(in the rows, 128 means zero)
Each row of numbers stands for one object and depends on some of the facts below. Use the named rows to name the rest.

Some facts about the objects:
rila(bridru, plodel); rila(bridru, flobrum); rila(bridru, sogrus); rila(bridru, koploner)
rila(brusal, plifaklon); rila(brusal, motem); rila(brusal, bedrim); rila(brusal, fatota)
rila(brusal, kufemim); rila(brusal, gostizum); rila(bruse, bistem); rila(bruse, tutemem)
rila(difom, plodel); rila(difom, dapla); rila(difom, ketrisik); rila(difom, noflok)
rila(difom, nelu); rila(fefler, flobrum); rila(fefler, lezi); rila(fefler, sozok)
rila(fefler, pumimu); rila(fefler, mabem); rila(fefler, tutemem); rila(fleklin, bebrin)
rila(fleklin, moskifi); rila(flostil, lezi); rila(flostil, tomon); rila(flostil, foskor)
rila(flostim, griskil); rila(flostim, zirer); rila(flostim, sekur); rila(flostim, gostizum)
rila(flostim, fedri); rila(flostim, darun); rila(fotra, tiflik); rila(fotra, graki)
rila(fotra, suban); rila(fotra, kiplu); rila(fotra, sasak); rila(gefi, movun)
rila(gefi, sumik); rila(gefi, bedrim); rila(gefi, sozok); rila(gefi, stuto)
rila(gefi, foskor); rila(gibrol, kliklom); rila(gibrol, kezan); rila(gibrol, noflok)
rila(gibrol, kiplu); rila(gogove, fetra); rila(gogove, zegro); rila(grastegek, klorek)
rila(grikla, skoplak); rila(grikla, ludus); rila(kufa, plutar); rila(kufa, figrol)
rila(mapafak, pumimu); rila(mapafak, rivoka); rila(mapafak, skela); rila(mestan, kligres)
rila(mestan, melek); rila(mestan, fenidar); rila(mestan, stuto); rila(mifis, plutar)
rila(mifis, plifaklon); rila(mifis, flaristu); rila(mifis, mabem); rila(nodril, brefa)
rila(nodril, brituk); rila(pafol, pledom); rila(plaklusal, luplugrer); rila(plaklusal, noplir)
rila(plaklusal, ravon); rila(plaklusal, fatota); rila(plastam, gitrutam); rila(plastam, pledom)
rila(plastam, sekur); rila(plastam, tomon); rila(plastam, bofes); rila(plastam, kufemim)
rila(plidoner, motem); rila(plidoner, melek); rila(ralor, kezan); rila(ralor, tiflik)
rila(ralor, melek); rila(romek, brituk); rila(romek, lezi); rila(romek, sogrus)
rila(romek, ravon); rila(romek, zirer); rila(skeskasos, luplugrer); rila(skeskasos, plifluklu)
rila(skeskasos, lasur); rila(skeskasos, fedri); rila(sudril, nitom); rila(sudril, plifaklon)
rila(sudril, bupak); rila(sudril, begrul); rila(sudril, fenidar); rila(tripes, luti)
rila(tripes, skaza); rila(tripes, movun); rila(tripes, bedrim); rila(tripes, vokim)
rila(trizo, troso); rila(trizo, mukules); rila(vigri, bevas); rila(vigri, grogri)
rila(vopem, flobrum); rila(vopem, dragirur); rila(vopem, noplir); rila(vopem, sufli)
rila(vopem, kubrul); rila(vopem, bistem); rila(vopem, fatota); rila(vopem, fiklol)
rila(vopem, nelu); rila(vusa, plodel); rila(zeva, gitrutam); rila(zeva, flobrum)
vatu(bebrin, d); vatu(bedrim, a); vatu(begrul, c); vatu(bevas, c)
vatu(bistem, a); vatu(bofes, c); vatu(brefa, a); vatu(bridru, d)
vatu(brituk, a); vatu(brusal, a); vatu(bruse, b); vatu(bupak, a)
vatu(dapla, a); vatu(darun, b); vatu(difom, a); vatu(dragirur, d)
vatu(fatota, a); vatu(fedri, d); vatu(fefler, b); vatu(fenidar, a)
vatu(fetra, d); vatu(figrol, a); vatu(fiklol, b); vatu(flaristu, d)
vatu(fleklin, c); vatu(flobrum, a); vatu(flostil, a); vatu(flostim, b)
vatu(fluzin, b); vatu(foskor, a); vatu(fotra, a); vatu(gefi, c)
vatu(gibrol, a); vatu(gitrutam, c); vatu(gogove, b); vatu(gostizum, a)
vatu(graki, a); vatu(grastegek, a); vatu(grikla, a); vatu(griskil, b)
vatu(grogri, e); vatu(kenos, d); vatu(ketrisik, b); vatu(kezan, a)
vatu(kiplu, b); vatu(kligres, a); vatu(kliklom, a); vatu(klorek, a)
vatu(koploner, b); vatu(kubrul, c); vatu(kufa, a); vatu(kufemim, e)
vatu(lafik, e); vatu(lasur, a); vatu(lezi, b); vatu(ludus, a)
vatu(luplugrer, a); vatu(luti, b); vatu(mabem, b); vatu(mapafak, a)
vatu(melek, a); vatu(mestan, a); vatu(mifis, a); vatu(moskifi, b)
vatu(motem, e); vatu(movun, b); vatu(mukules, a); vatu(nelu, a)
vatu(nitom, a); vatu(nodril, c); vatu(noflok, a); vatu(noplir, a)
vatu(pafol, b); vatu(plaklusal, d); vatu(plastam, b); vatu(pledom, c)
vatu(plidoner, a); vatu(plifaklon, b); vatu(plifluklu, a); vatu(plodel, a)
vatu(plutar, c); vatu(pumimu, a); vatu(ralor, a); vatu(ravon, a)
vatu(rivoka, a); vatu(romek, b); vatu(sasak, a); vatu(sekur, a)
vatu(skaza, a); vatu(skela, a); vatu(skesafur, c); vatu(skeskasos, a)
vatu(skoplak, e); vatu(sogrus, a); vatu(sozok, c); vatu(stuto, e)
vatu(suban, a); vatu(sudril, a); vatu(sufli, b); vatu(sumik, b)
vatu(tiflik, c); vatu(tomon, a); vatu(tripes, a); vatu(trizo, a)
vatu(troso, a); vatu(tuplu, a); vatu(tutemem, a); vatu(vigri, c)
vatu(vokim, a); vatu(vopem, c); vatu(vusa, c); vatu(zegro, a)
vatu(zeva, b); vatu(zirer, a)

Some objects and their rows:
grogri: [ 94 130 105  90 148 131 143 122 119 124 126 109 118 175 139 125 150 132
 102  88 116 130 141 148 127 133 115 141 141 147 127 141  90  93 105 161
 161 103]
rivoka: [103 136 113  74 147 124 147 121 133 117 142 103 128 135 156 132 119 107
 103  89 122 149 157 115 123 127 124 153 159 162 118 142 120 104 107 134
 132 114]
sozok: [112 155 116  78 146 117 153 116 128 133 142 102 122  94 159 141 115  94
 104  92 138 147 152 120 106 124 118 160 188 178 114 145 142 116 107 111
 140 116]
bofes: [110 135 118  81 148 119 150 111 107 139 142 107 113  90 158 131 110 112
 112  94 126 142 141 120 111 128 109 153 143 169 115 145 125 112 106 139
 153 109]
gitrutam: [107 148 118  71 145 121 150 116 129 139 148 105 131  94 153 141 106 108
 107  81 129 164 153 109 107 128 110 159 171 174 113 134 135 113 109 143
 141 119]
skela: [103 132 110  82 143 123 143 120 126 102 140 100 126 110 169 134 117  97
 103  96 128 135 148 105 125 124 124 154 148 155 120 137 116 109 105 146
 141 106]
flostil: [113 135 130  96 139 114 143 110 119  87 147 102 114 100 184  95 103  73
 106 104 104 162 151  91 135 123 113 137  97 164 112 121 141  98 108  96
 117 103]
tomon: [105 137 107  78 146 123 147 117 122 105 147  99 122  86 175 141 109  92
 107  95 141 133 157 100 118 121 117 156 153 161 116 150 136 117 101 147
 140 107]
luti: [107 152 105  96 150 114 148 120 124 104 129  92 118 122 178 138 132  75
 103 103 137 113 166 114 131 118 127 145 164 152 116 168 144 108 106 113
 127 102]
bistem: [105 141 114  72 147 127 139 129 127 110 151 105 132  92 164 149 103 106
 104  84 130 123 159  87 115 129 107 149 138 157 115 124 141 117 103 160
 141 109]
ketrisik: [105 145 122  78 163 125 128 145 119 115 136 112 123 150 149 166 117 111
 105  61 112 124 166  90 126 134  90 129 140 145 120 115 155 107 109 128
 126 111]
romek: [107 122 141  97 144 115 143 120 116  99 156 106 133 133 167 101 105  90
 111  88  83 177 174  80 153 129 109 127  85 166 104 118 161  87 109 106
  95 115]
vokim: [112 157 108  87 150 116 145 117 120 105 132 103 102 118 162 133 120  92
 107  93 139 147 154 122 124 115 112 158 188 158 123 156 134 109 107  87
 131 104]
lezi: [100 131 114  77 155 118 150 125 122 125 148  99 136 123 167 155 115 106
 110  82 138 137 184  95 134 122 112 153 175 161 110 167 160 108 105 155
 126 119]
gogove: [ 93 128 118 106 143 125 136 120 123  89 125  98 133 188 158 100 157  85
 100  94  95 143 156 110 152 131 130 132  95 146 122 117  95  82 107 123
 123  99]
klorek: [ 92 140 103  85 144 133 138 124 136 101 130 102 127 160 151 125 146 109
  97  96 121 126 145 124 126 130 130 147 141 149 128 130  82 101 108 142
 154 102]
tripes: [120 149 129 103 136 110 148 110 128  92 139 106 111 129 174  87 121  72
 102 113  93 177 151 120 133 123 114 134 135 172 113 123 141  91 110  40
 103 111]
moskifi: [ 87 136 103  95 149 128 138 128 128 107 124  97 138 181 152 131 153 103
  99  91 125 116 157 119 142 129 137 145 134 144 125 146  91  92 107 158
 141 100]
fiklol: [102 134 120  81 153 121 137 134 114 110 148 101 137 119 169 153 110  92
 107  75 119 117 171  79 128 131 107 136 120 151 113 130 155 109 106 168
 132 110]
brefa: [102 131 116  72 146 127 144 122 132 117 149 105 133 132 153 133 112 117
 106  82 119 157 157 106 127 130 116 152 150 164 116 133 123 103 106 151
 136 118]

Name these rows:
No name comes twice in this set of rows, the named rows included.
[107 166 109  86 164 125 129 155 130 108 121 106 134 155 152 167 142  81
  88  81 124  69 156 111 116 135 110 122 156 138 124 112 149 112 105 100
 134 106]  kiplu
[117 176 102  82 155 122 142 137 131 102 124 105 116 115 165 157 129  71
  90  98 142  86 147 127 104 126 122 139 187 152 127 126 145 123 106  78
 141 106]  melek
[ 93 137 113  91 152 124 142 126 133 109 129 102 131 185 147 119 153 106
 100  89 108 139 162 122 142 130 124 140 151 154 122 138 113  87 109 124
 126 110]  fluzin
[116 170 113  78 160 122 137 140 116 138 118 117 108 130 141 159 139  99
  90  87 119  89 128 145  95 137 102 129 171 156 127 103 140 119 109  73
 152 108]  tiflik

Now the same objects, written a new way:
Known rows:
tripes: [162  95 151 117 123 141 125 156 162 166 144 119 135 127 125 112 111 146
 113 139 137 181 119 148 120 109]
gostizum: [128 128 104 163 128 145 136 130 146 141 137 114 124 128 164 112 134 121
 128 113 112 126 128 124 120 117]
moskifi: [121 138 100 120 156 111 121 140 120 112  98 146 140 124 120 133 135 108
 115 129 140 133 126 135 112 143]
pumimu: [146 151 132 122 120 115 125 117 113 100 162 148 111 135 119 136 129 112
 141 124 118 120 146 123 173 111]
ralor: [130 108 153 119 117 144 120 119 141 121 113 121 144 120 128 110 110 172
 117 146 183 173 123 104 111 115]
luti: [145 160 103 118 127 120 152 173 139 173 100 149 138 126 118 118 116 119
 117 129 113 156 124 140 137 116]
koploner: [121 151 139 117 127 112 114 123 119 121 103 145 141 153 116 109 144 114
 123 132 120 123 147 118 127 128]
fleklin: [125 101 140 122 129 115 117 116 118 116 119 144 120 116 130 162 107 122
 115 156 145 129 123 168 113 157]
foskor: [176 153 107 120 122 128 129 146 136 137 140 123 115 148 153 119 120 144
 138 111 112 124 119 126 173 109]
skesafur: [118 131 122 120 121 115 120 119 116 112 112 147 117 117 133 155 115 132
 112 148 118 121 123 155 119 159]
kufemim: [122 129 105 131 131 159 126 153 114 152  97 116 102 166 144 155 145 145
 153 109 107 120 120 129 111 138]
tuplu: [118 110 112 125 127 117 124 119 119  97 155 114 132 118 125 127 109 121
 118 133 133 127 124 137 117 116]
mestan: [135  94 157 123 129 153 136 112 159 155 118 115 121 118 126 140 108 148
 120 135 143 162 116 101 120 110]
suban: [122 158 105 127 130 114 121 111 118  96 119 124 148 124 137 108 114 154
 132 135 163 138 123 103 122 132]
sumik: [157 165 104 118 126 121 145 150 139 171  98 151 138 129 115 117 121 115
 127 133 113 136 121 122 152 113]
lasur: [120 162 103 156 129 127 135 128 150 112 152 112 138 121 144 103 124 114
 112 128 116 128 125 135 118 133]
sekur: [141 117 107 167 145 158 126 159 138 114 140 112 112 148 184 119 151 121
 121 119 109 128 130 118 126 144]
mifis: [128  73 193 120 127 152 123 115 129 130 146 119  99 112 114 173 122 109
 129 125 119 119 130 110 118 112]
fetra: [115 137 109 119 121 122 121 120 116 128 144 130 147 131 115 146 159 119
 118 116 149 127 120 149 144 162]
grogri: [112 156 104 122 126 118 136 140 109  95 144 123 127 123 122 155 125 111
 126 124 128 125 119 156 113 140]

Rows to name:
No name comes twice in this set of rows, the named rows included.
[137 138 124 121 134 126 130 119 113 135 100 154 114 121 118 153 156 117
 145 117 116 121 159 112 162 112]  mabem
[150 166 113 115 124 119 121 128 114 156  97 168 108 119 141 150 119 158
 130 130 110 120 123 150 184 113]  sozok
[123 115 181 151 121 151 124 133 174 135 158 112 138 118 128 110 108 110
 113 149 114 126 119 146 111 122]  skeskasos
[117 134 107 118 124 120 119 124 118 119  98 148 157 150 113 107 141 116
 134 130 148 123 128 104 112 146]  ketrisik
[123 110 102 127 132 122 138 111 119 103 152 121 113 123 119 156 134 115
 149 119 117 121 139 117 138 115]  figrol
[126 195 100 118 126 131 176 119 117 163 103 121 105 130 127 151 119 157
 152 119 109 132 122 118 139 113]  stuto
[161 107 179 117 116 132 123 137 156 188  99 143 102 119 131 148 107 172
 112 153 120 146 118 154 141 114]  gefi
[161 147 101 130 125 120 165 147 141 157 139 119 119 128 151 110 119 146
 152 117 113 127 126 128 156 112]  bedrim
[114 122 105 120 124 123 143 110 119 154 116 118 116 118 120 175 177 118
 116 110 114 116 138 118 167 114]  flaristu
[123  81 174 122 131 151 135 114 148 145 126 113 112 114 115 155 115 117
 123 122 121 149 122 106 113 111]  sudril
[135 120 104 133 118 118 112 120 116 106 155 141 122 166 115 107 142 114
 163 113 115 118 140 112 158 121]  flobrum
[121 166 103 124 120 144 164 121 119 160 101 117 111 136 129 135 125 141
 157 110 112 128 121 110 111 119]  motem
[132  79 173 137 127 167 119 116 166 171 129 116 117 121 125 115 109 130
 120 123 112 128 117 115 116 111]  brusal

The same objects again, as new rows of numbers:
Named rows:
sozok: [ 86 129  87 154 152 157 102 146 149 153 155  91 148  92 121 162 156 171
  84  94 132 151 210 121 106 160]
stuto: [130 127 128 114 143 213 121 113 115 167 145 116 155 130 138 129 109 159
  74  90 156 165 119 122 161 147]
trizo: [122 148 151 147 101  80  96 150 142 120 150 133 132  83 127 108 121 100
  82 168 107 104  92 143 151 137]
lafik: [130 101 147 132 133 217 112 108 117 161 145 123 153 113 142 152 108 156
  95  99 157 166 115 144 174 154]
foskor: [ 94 148 140 103 126 145 133 148 114 165 144 155 121 148 117 138 107 160
  69 108  89 101 132 125 159 159]
flostil: [137 154 111 147 106  70 102 154 115 108 157 149 106  94 117 114 103 155
  72  89  96  90 161 142 171 161]
moskifi: [110 102  68 140 125 213 133 128 113 130 192 150 144 113 144  92 154 148
 148 110 128 165 214 138 147 153]
pumimu: [ 85 115 166 135 134 135 120 116 143  95 151 148 138 103 120 121 141 139
  73 118  93  94 122 126 133 160]
tripes: [133 151  81 136 105  77 120 156 132 166 144 113 113 140 121 119 106 137
  74 150  98 101 108 112 128 132]
vusa: [159 107  66 111 147  97  95 156 164 142 145  88 125  79 144 160 106 105
 156 182 148 127 222 146  75 135]
sudril: [107 138 149 151  98  80  94 153 147 171 154  86 148 107 118  90 149 100
  73 195 123 114  95 121 116 131]
grikla: [122 151 149 144 103  80  98 151 140 124 150 131 132  92 128 105 117 102
  85 162 109 102  86 143 147 138]
plaklusal: [151 116  83 162 107 149  93 148 166 165 160 143 104  91 146 147 169 112
 146 147 152 132  58 105 182 136]
fatota: [ 89 119 167 160 107 187 135 136 164 165 146 119 115 137 144 157 175 109
 127 160  97  94  56 109 178 134]
noplir: [ 93 123 168 156 117 199 135 129 164 160 148 144 120 106 144 150 172 110
 124 142  96  96  51 113 177 143]
gogove: [142 115  65 157 106 123 102 147 121 113 194 140 139  88 144  88 123 119
 145 112 147 170 198 144 145 140]
pafol: [ 89 147  61 148  98  76 100 126 102  64 184  92  96  83 145  87 117 154
 157 100 151 168 197 147 162 132]
melek: [ 85 154 167  91 149 213 122 140 137 162 145 142 152  92 123  90 151 102
  77  98 128 135  54 108 167 131]
vigri: [122 150  77 156 142  85  90 154 149 107 167  84 147  84 134 145 159 154
 142 127 152 166 172 144 125 141]
kenos: [107 109  68  93 145 208  93 118 167 145 150 151 113 137 140 134 168 162
  98 139 145 153 156 115 177 147]

Which object is each row?
No name comes twice in this set of rows, the named rows included.
[158 124  68 164 111 106 107 154 145  75 197 153 141  83 145  90 106 128
 123  89 113 148 196 147 175 165]  romek
[ 84 147 138 106 110 111 130 135 106 105 146 145 102 136 122 138 115 161
  77 116  91 101 124 142 170 151]  tomon
[107  86  63 157 103 196 116 136 120 163 193 101 153 149 140  87 185 145
 140 182 136 168 220 123 113 134]  plifaklon
[ 87 105 171 151 138 141 122 109 157  91 152 142 134  96 123 122 148 138
  70 105 101  91  88 112 133 160]  tutemem
[ 80 143  79 141 148 157 100 139 123 117 152  82 121  92 133 161 187 168
 158 110 143 166 182 142 142 147]  bofes
[ 82 144 162 101 125 186 124 140 136 160 146 132 143 126 120 107 155 119
  71 162 101 110  83 115 140 136]  fenidar
[ 96  96  73 102 144 205  97 112 165 145 152 148 108 130 142 143 178 159
 102 135 150 138 122 111 176 144]  dragirur
[ 91 155 144 108 128 105 100 152 141 169 145 115 147  87 121  88 109 100
  72 108 140 117  51 108 132 130]  mestan
[ 86 103 165 149 134 168 129 112 165 128 150 137 124  93 136 129 167 121
  86 118  98  90  73 112 142 149]  bistem
[ 86 154 157 119 122 123 100 154 149 171 145 104 145  84 130  86 121  97
  74 106 145 119  52 104 163 133]  plidoner
[142 148 162 123 124 167 124 151 138 106 165 151 146 121 129 159 124 121
  84 128  90 108 116 141 179 163]  brituk
[125 140 171 149 116 180 131 147 162 151 152 150 130 125 142 157 148 117
 110 135  90 102  66 125 181 159]  ravon
[ 89  97 126 165 145  91  96 129 166 143 148  78 113  84 146 163 181 132
 160 100 154 101  68 111  99 134]  vopem

